[-234 -395  277  -39 -214  112 -280  -39   12   75  459  256 -203 -188
  143  132  -39  -23 -229  348 -341  254  721  -12  -68  393  201 -176
 -144  241  -69 -257   78  -65 -223  332  116 -209  313    7   80]
6
[ 102 -260    0 -112 -137   62   41 -154  158   29   73  281 -418  252
   -9 -130 -253 -180 -310  317 -291 -115  457   32  150   65 -132 -230
 -158  334   26  -66 -259   75  273  151   50 -482  243   46   23]
8
[ 215  -64 -343 -119 -345   77   61  -91  261  135 -162  360 -462  221
  -35  -69 -416 -222 -183  359 -372 -117  472  -80  211  105 -263 -126
  -49  667 -254 -122 -149  -40  185  159  118 -590  205   80  146]
0
[-144 -264   63   13 -319  -69  -87  -56  166   39   98  202 -246   19
   59  137    1 -135 -290  322 -352  255  490   -3   54  241 -135 -148
 -131  319 -172 -174   76 -233   48  233  315 -340  209   34  133]
9
[  84  -90  -69  134   81  137   75  -22  309 -119 -147  185 -106  263
 -191  -71 -261 -136  152  216   87 -234  295   82   54  176 -181 -161
  229  384 -177  -22  -79 -151   91 -116  172 -498  167   27  -48]
8
[-150 -159  -60 -234  203  201   83   41  110   42  -46  164 -450  170
 -123 -222 -326 -167  -56  -28 -211 -196  110  -90  397 -252   57  107
   49  687  -77  300 -333  231  486  -31 -222 -299  -73  125  -55]
0
[ -19   15  -88   79 -150  253   35  -27  353  -72  100  468   -5   30
 -241  -25 -305 -104   -6  250  203 -131  499   68  -31  103  -69 -131
  187  393 -166 -150 -239   31 -131 -117  254 -645  346  226  -53]
10
[-232 -195  291   -9 -134  107 -255   73  -37    4  242  235  -21 -235
  144  155   62  -76 -370  181  -61  435  304 -116  -34  132  285  -94
 -240  269 -113 -226   10 -189 -253  219  248 -229  240   96  -17]
1
[-436 -238   48 -183   80    2 -227   76  183  -46   36 -100 -137 -138
  132   99  107 -202 -509  120  -80  435   56 -132 -112 -179  134  -37
 -213  263 -222  -94   49  -12   41  185  360 -158  142 -270  -84]
5
[-344 -216  160   31    9  145 -168   40 -106  124  141   10 -309  -56
  228   50    5 -163 -334  198 -485  314  190  -74   38  150  175  -44
 -292  189  -40  -60  230   23   57  184 -172  -89   92 -136  204]
5
[ 172 -152   24 -295  -66  251  -35 -100   72  -31   78  279 -276  150
  -94 -197 -384 -182 -192  151 -147 -280  486   57   53  212   10  -83
  168  392 -159   92 -295  150  -17  -94   38 -208  298  -64   57]
4
[   8 -200   98   41  -96   31  -85 -135  225   12 -135  312 -147   -4
   24  -43 -441 -107  -25  162 -212 -202  430   67   65  169  -37  126
   83  467 -252   80  -80 -143  -19  -80   21 -392  189  155  242]
2
[  83 -100 -105 -262 -102  144  -34 -151  377   22  -41  476 -201   43
 -216 -189 -520 -157   57  160    8 -307  565  -14   87  104 -182  -61
  258  614 -352   55 -311  189    7  -35   75 -810  428  286 -122]
7
[  -8   75 -103   11 -397  147  -76 -177  305  107   96  570  -86 -107
 -139 -141 -354  -94 -158  276 -177  -50  715  103 -174  179 -106 -165
  -47  304 -150  -59 -240   11   -3  177   39 -351  160   -2   91]
5
[  49  -68 -207  -10  -53  199    3  145  -16   17   45 -152 -481  -94
 -266  -21 -239 -176 -285  176 -385  -56  437 -298  262 -153  -20  157
  -31  644  -55  343 -345   59  364  350  -23 -320 -169  -80   80]
0
[  18   31 -210 -132 -146    3  180  -47  449    3 -165  285 -119   94
 -302 -207 -398 -201 -190  139   27   -7  346    6  299 -127    0  -25
  161  452 -203 -248 -346  -25   32   38  213 -446  202  118   41]
7
[  55 -234   51 -118 -149  225   54 -163  227  113  236  222 -231  100
 -188 -217 -305 -267 -161  175 -384  -96  656   21  237   42  188  169
  211  419 -158  158 -236  -48  108  208  120 -453  241   61  205]
8
[-131 -139  115  -43 -290   47 -123 -133  188   67  121  200 -307  -29
  139   51 -211 -186 -232  314 -358   60  483  -52  104  104   49 -208
 -105  475   -4  -83  -73  -15   85   55  -36 -379  166  -33  156]
1
[ -17  133 -101 -168  119  334  -62  -60  106  147  -96  -25 -367  -47
 -147 -179 -464 -330 -140  150 -288 -137  328 -155  137   51  -17   46
  240  678 -161  122 -165  126  213   23 -189 -576   33   72  150]
0
[-366 -418  274 -256 -338   -5 -189   25   42  172  508  244 -220 -106
  203  192   68 -113 -561  281 -564  380  555    1  -22  274  123 -162
 -217  -40 -115 -315   50  232  -69  250  -24  -91  108  -46   84]
0
[-291 -228  277 -225 -102   62 -369  104  -50    5  229   39 -212 -335
  357   50 -128 -177 -413  178 -420  351  354 -144  -37  -29  104  -23
 -194  448   16  -53   21  -16   40  153  -24 -204  172  -90  -55]
4
[ -96 -152  -93  -24 -375   30  -51 -207  102  170  130  524 -360  107
 -166 -252 -261   92  305  168 -360 -199  367  147  119  274 -270 -182
 -104  368   26   39  -53  255  183   29 -303 -360  235  178    6]
6
[-113 -122 -199 -242 -324   16  -63 -160  156  193    2  298 -272   29
    9 -102 -299  -29  103  167 -609  -80  542 -103   93  -17  -93  113
  136  556   -3  182 -178   18  273  165  -71 -329  -24  154   72]
8
[ -41   23  118  -29  -54  397  -17  -71  238  180  150  230 -279 -231
 -200 -221 -532 -215  -11  105 -177 -279  631  -37  160   51  105  122
  286  674  -58  249 -340   77  140  119 -303 -527  134  104  143]
4
[-414  -74   72  -16 -211  201 -315   -9 -233  155  494  129 -224 -302
  366  109  218  -69 -411  267 -560  421  394 -328  -53 -177  310  -68
 -538  219  124   81   41   61  261  595 -245  218 -147 -100   88]
10
[-313 -262  239 -145  -53   43 -474 -161  137   81  399   74 -220 -332
  191  -88 -171 -186 -473  215 -354  261  427 -120 -146  -39  279   96
 -254  364  -21  -11   36  185  -64  191  -89 -310  335 -187   15]
1
[-181 -176   76  -57  -33  -34 -209   19   43   -4  198  -10 -344 -190
  289  -53 -305 -221 -457  294 -505  302  640  -80  -60  109 -123  339
 -159  344   79 -164   94  -28   26  167  -85 -187  150  -34  -19]
5
[  26 -214 -115  -45 -366 -136   38 -137  343  134 -114  330 -143  115
 -254  -73 -203  -52   25  220 -231  -18  369   86   35  135 -138 -178
 -174  243 -218 -132  -26   52   73  120   78 -389  322   61  141]
6
[  94  -62  -97  -16 -289  102  -99  -54  224  131   69  305 -290   97
 -125  -35 -237  -71 -154  194 -145   29  352 -124  235  -68   67 -111
   13  668  -59    8 -200 -111   43  103  167 -556  227  170  111]
6
[  92 -237 -199   30 -298  252   41  -41   48   69  331  155 -357   87
  -41   24 -135 -174  -15  352 -356 -126  564  -50  277  122  -29 -291
  -39  285 -147  -74   -1  154   92  298  -76 -382  281 -145  172]
4
[-368 -260  187  173    0  171 -244  157  -36  -44  286 -170 -198 -151
  120  227   68 -239 -441  179 -246  362  209 -195   99 -270  207   57
 -269  309  138   -9  168   39   22  125 -133 -200  191 -175  -15]
0
[ 176 -234 -133  -94 -194  146   12 -152    3   53   87  330 -475  180
  171  -58 -410 -150  175  305 -401 -217  643   12  278  225 -128 -164
  161  535   11  -40   16    9    6   12  -73 -470  325  122   49]
4
[-345 -268  173 -212 -177 -248 -194  -28  174  -61   66  313 -135   28
  120  120    1  -42 -373  284 -129  495  354   11  -57  355  -38  -57
 -267  334 -222 -417 -109 -119 -186  -10  361 -333  170  -77 -255]
8
[-244 -193   48 -213   24 -181 -329   69  158 -167  -41  125  -21  -38
  -43  130   61  -47 -409  216  119  474  136 -124  -96   -2  202 -248
 -300  309  -14 -402 -111  -27 -177  -46  523  -97  223    9  -68]
3
[-362 -230  329   37 -222  -63 -232   85  316  -25   -7   67  -11 -349
  135  175   35 -118 -502   47 -100  363  245  -99  -88 -225  226  -38
 -234  316  -33  -11  -89 -196   77  218  344 -182   28 -119   40]
9
[-314 -561  224 -171  -87 -137 -234    5  -27   -5   10  -11 -182   28
  125   55  279  -24 -207   13 -294  378  -76 -117  191 -122  351 -106
 -239  206  -10   23   82 -115   98   95  268  151   42 -168   77]
2
[-189 -307 -115  -21 -326  164   39 -151  103   67  181  444 -111  236
 -397 -106  106   14  303  191 -136 -131   25   59  169  175  -40 -256
   49  158 -150   21 -110  219  211 -137  -68 -319  213  191   72]
0
[  42  -70  -69   -8 -105  233  -15 -111  118   30  227  230 -229    2
 -259 -319 -344   -5  220  150 -116 -363  318   91   93  174 -252   16
  105  365  -77  165 -246  220  252  110 -253 -541  229  133  -75]
6
[-288 -125  213  -54  -82  281 -420   52 -172   35  457 -116 -244 -449
  106  -14 -155 -171 -410  224 -425  265  519 -214 -114   31  170  340
 -244  473  174   96  -51  104   -4  296 -156 -177  227 -100   51]
3
[-404 -434  502 -127 -220    5 -400   45  -26  168  401  201 -239 -217
  292   61   46  -75 -591  202 -579  428  379  -63  -93  207  129  127
 -387  225   58 -102   48  -72  -16  304   -2 -220  202    3   89]
3
[ 169 -121 -158 -114 -219  170  -29  -85  -13   80   75  -31 -565   85
   50 -136 -334 -200 -300  173 -554  -80  589 -192  274  -54   14   50
  -52  455  162  244 -164  262  163  290 -173 -423  178 -122   77]
1
[-369 -233  232  -20   43  -99 -309  -61  218  -62 -124   13 -120   21
  110  138  225 -187 -509   96  -29  465  -55 -138   18  -19  276 -215
 -261  335 -260  -47   78 -158  -82  -75  410 -284  221 -181  178]
1
[  93 -188   -2 -159 -351  163  118  -33  246   62  -14  500 -379  -17
 -245 -302 -505  -92   63  196    4 -143  497   20  362  256 -198  -54
   97  715 -155 -246 -413   11  116  216  -19 -899  469  457 -201]
5
[-235   52  178   52 -116  142 -196   40   10   39  393  -70  -49  -59
  137  118   22 -164 -269  187 -322  272  364    4 -104  174  114   -3
   -8   75   47  -92  276  109 -270  -33 -116 -234  278 -206   34]
10
[  68  -37 -179  -39 -448   78   -4 -152  316    3  249  372 -193 -110
  -77 -105 -380 -125   26  338 -171  -79  752  -22  152  193  -72   65
  132  506 -247 -121 -199  -21 -110  328  191 -650  394  187  -18]
10
[ -35 -211   34 -364  -60  154 -101 -117   66   22  119  178 -509   -1
   23 -217 -362 -253 -176   30 -343 -125  516 -149  418 -107   46   66
   27  777 -231  379 -304  153  261  307  -35 -440  216  134  -11]
1
[  80 -146 -204 -252 -245  107    8 -156  140   48   45  582 -249  100
 -231 -104 -374  -51  -48  262 -203 -161  563    3  125  144 -100 -169
  149  505 -254 -127 -413   93   37 -137  243 -498   59  172   49]
2
[  21  -30  127  -43  -97  302  148 -116  372  148   64  199 -184  223
 -278 -191 -519 -267  -65  252 -287 -345  681  255  -67  468 -405   60
  577  266  -80  -54  -29   43  -85 -114 -185 -796  539  186   77]
8
[-248 -127  102  -96 -200  227 -262  -78   24   73  557   96 -196 -218
   96 -104  -60  -89 -346  255 -274  227  523  -58  -23  160   84   70
 -126  266   71 -176  -69  111 -115  424  -58 -387  362  -92  -97]
1
[ -67   69   72  264  -10  193 -232  -15  170   61   61   -9 -135 -114
  133  198 -156 -275 -462  235 -357  183  611 -361 -135 -259  356   88
  -91  319   84   45  192   -4 -203   28 -119 -350  209 -125  260]
6
[ 126 -109  -78  -93  -47   46  -39  -55  387   85 -129  139 -415   18
 -205 -154 -510 -241 -167  182  -93 -177  468 -117  278  -82 -118   10
  146  753  -91   61 -248   -7  105   67  -18 -578  261   72   36]
7
[-322 -332  179 -130  -92  -70 -190   -3   33   -6  255  362   47   20
  147   96  228   42 -415  258  -34  495  177   71  -51  228   85 -102
 -471  -20 -142 -359  -76 -119 -136  284  298  -31  220   31  -40]
2
[-308 -252  110    7   87  116 -361   35  147  -77  298   25 -209 -157
  175   62  -12  -92 -450  255  -44  185  241 -132 -100 -117  129   23
 -294  439   25   96 -110  -50  147  289  175 -103  148 -100    4]
4
[-362 -350  135 -236 -103   86 -307   48  -53  137  314  228 -170  -54
  294  152  147  -26 -586  215 -486  400  357 -160 -150  -22  243  -62
 -416  119   -5 -162   44   31  -37  453  192  -88  210  -37   73]
3
[-361  -85  134 -118   -2   71  -88   -5   85    6  115 -138 -115   -7
    5   28  117 -313 -427   86 -221  457  143 -138  243 -102  298    4
  -84  250 -108 -127   14  -24   70   84   87  -50    6 -222  106]
9
[-416 -191  282 -127   53  103 -419  -49  101   44  186 -174 -178 -317
  143    4 -138 -160 -348  -50 -306  244  378 -158  -91 -260  331  240
  -25  501   63  383   -8   44   43  212   29 -191   85 -188  -35]
6
[-352 -217  -81  169  135  155 -173  198   34 -132   34 -158 -159 -102
  -48  228  269  -24 -180  170    1  327 -139 -314   86 -307  380 -176
 -186  414   80  -40   62  -91   77  141  441 -275  123  -49   56]
9
[-330 -279  276   96  102   23 -285   69  -80  -29  149   22  -41  -72
  143  231  274 -140 -353  220 -256  402  139 -198 -123   -2  446 -176
 -413   54  -71  -70  284  -64  -74    6   42  276   80 -146  259]
10
[ -59  -73  -16  -50 -146  218   24 -128  187  118   71  414 -173   41
 -210 -287 -301 -130 -110  172 -179  -72  400  139  128  155 -176   39
 -127  433 -230   -6 -283  -31  203  175  -51 -449  260  124  167]
6
[ 131   -8 -190  -40    4  147   76  -35  112  101  -70  281 -410  216
 -105 -197 -405 -185 -172  273 -374 -182  454   11  136  125 -343   84
 -151  479  -80   -7 -163  -31  158  241  -39 -552  234   62  103]
3
[-243 -320   95  -86  125   24 -237  -36   91   -9  295  -47 -320  -37
   85 -101  -96 -254 -513  294 -446  218  391  -36  -75  -49   67   90
 -273  189  105  -33   62  141  136  112   18  -65  210 -222  130]
4
[-274  -50  164   34 -292  200 -302   -9   85  153  317  125  -26 -194
  123  143 -226  -81 -205  183 -435  114  714  -65 -210  237   28   99
  206   90  173 -167  241  168 -390   65 -355 -140  264   25   74]
8
[   4   25  -61   53 -572  127  122 -112  429  102  121  419 -133 -136
 -217 -133 -464 -167   33  212 -258 -118  794   17  155   57 -114  198
  186  505  -63  -37 -239   13   48  186  -79 -611  261  167  -15]
9
[-484 -286  170 -107   -3   60 -423  -19  -38  -93  341  -47 -141 -242
  281  180  150  -53 -474  202 -170  420  199 -159  -84 -178  288  -72
 -326  360   90   51  -52  -56  130  346  244  -10   88 -131  -81]
9
[-323  134   54  117 -350  207 -217  -47  169   13  386  100  154 -307
    9  259  -92 -126  -89  304  -98  322  688 -208 -141  206  283  137
  219  185  -23 -335  154  123 -487  -98 -116 -212  298  129  107]
6
[ -88 -430   73  -26   -1  181 -158  -56   49   55  101  344 -349   99
 -119  -59 -118  -71 -129  207 -334  -78  345  -81   86  -12  231 -185
 -172  461  -23  191 -137   41  188   70  207 -379  176  154  228]
10
[ 323  -85 -302  218  -42  188  139   15   44  -69   39  167 -307  287
 -233   84 -160 -189   80  352  -83 -161  415 -265  386 -129  109 -157
  -12  452    0   42  -60  -41   61   26   80 -332  202  216  193]
7
[ 116   55   14 -293  -61  117  -49 -195  262  128 -150  100 -323   17
   28 -216 -501 -351 -341   17 -393 -166  615 -162  251 -179  110  103
  258  681 -237  319 -318  -78  191  164  -71 -373    6 -100  160]
7
[  23   77   11  -57 -261   45   44 -187  341   53 -124  121 -176  -17
 -161  -27 -330 -224  -67  175  -90 -154  474  -17   81  146 -132 -111
  273  513 -267   62 -117 -115   62   80  101 -556  297  257  178]
1
[  61  -93 -156   97  -46  408  -38   -6    9   -8  264  261 -415   68
  -60 -136 -424  -76   21  314 -183 -313  500   -2  141  103 -172  -69
   90  518   96   78 -192  191  165   47 -240 -391  110  -36  -66]
2
[ -64 -138  -38 -155 -387  214  -83 -221   91  149  241  277 -220   87
    9   66 -223 -166 -187  266 -570 -128  742  -84  -88  -59   49 -187
  121  269   91  148 -117  250  144    2 -182 -332  150  -48   91]
8
[   1 -171 -100  -69 -440  -26  -43 -198  149   60  102  609 -286   82
  -27 -114 -201   38 -120  201 -360  -85  509   97  -11  182 -168  -72
 -242  354 -202  198 -244   59  130  179  189 -372  180   95   62]
1
[-304  -97  261 -160 -244   60 -390  -83  124  165  401   67 -111 -332
  130   36  -35 -149 -324  264 -426  331  568 -214 -147   90  213  -56
 -194  363   15 -144   -3  139   64  246 -174 -382  157  -14   19]
8
[-322 -306  139  -30 -150  100 -187  -50   60   68  487   -6 -133 -221
  106  -93   53 -147 -303  176 -293  343  347  -33  116  -29  247  309
 -337  202  -31  -97   64   -8    9  587   64 -200  439  -38   71]
3
[ -47 -437  250 -170 -191   58 -285 -101 -171  116  341  166 -278  -53
  364    6    1  -70 -443  326 -479  182  393  104 -141  293  -72  -87
 -482  197   -1 -142   37 -245   97  552  144 -172  307  -86   43]
0
[ 117    3 -145 -156 -631 -217  -39 -191  508  131 -182  491 -210   -3
  -68  -52 -386  -85  -27  193 -166  -88  690   17   57  219 -336 -141
    1  561 -349 -107 -152  -80  -68  243  105 -538  347   77  -18]
4
[ 149  -70   -3  -33  -45  257  -94 -113  247    5  151  320 -202  -26
 -112 -127 -545 -244  -41  282 -148 -320  717   83   -2  229 -190  -14
  173  449 -184  -58  -27  118 -144   17 -136 -564  541   88   78]
9
[  80 -157   76 -210 -274  -59  -42 -232  407   -4  -10  485 -246   -7
  -15 -136 -450 -154  -25  156   41 -191  660    7  151  162  -52  -49
   42  681 -407   49 -356  -19  149  123  111 -558  241  221 -115]
4
[  43 -353   95 -432    3  183  -88 -202   61    3   16  427 -498  251
   59 -221 -398 -277 -205  166 -267 -174  430   13  319  103  -97 -226
   84  653 -307  107 -362   88  214  -98  108 -540  189   34  -32]
6
[-216 -179  104  196 -179  376 -164  103 -162   -3  560  -26 -126 -192
  174  232   60  -62 -222  347 -176  163  491  -74  -98  131  124  -75
  -69  121  176 -192  177  -87 -212  367  -20  -53  285 -127  -38]
10
[ 161 -158  -42  260 -100  109   37   26  214  -59   17   37 -223   67
 -329 -120   -2 -196  -89  119   27   52   73  -56  437 -217  174  -76
  -38  478  -46  247 -221 -236  161   57  363 -466  176  -39  273]
10
[  54   -5 -196 -110  -72  193   67  -42  116  102  -36  232 -381    2
  -97 -155 -413 -117  155  158 -142 -162  352  -46  303   34  -49  -48
  113  690  -12    4 -226   84  182   -2  -66 -482  143  214   80]
4
[-199 -226  156 -352 -226  -21 -225  -11  227   12  241  239  -99 -219
   50   28  106  -69 -308   51  150  287  115  -90   32  -18  176 -140
 -159  407 -408  -49 -214   15   -3  313  522 -367  328   68 -151]
3
[-438 -395  290  -75  -31   40 -388   76   37   61  122  -33 -243 -221
  196  100   22  -34 -541  123 -520  302  237 -118 -283 -102  147   59
 -244  347  191  172   26  -32  181   76  197 -176   29 -110  104]
1
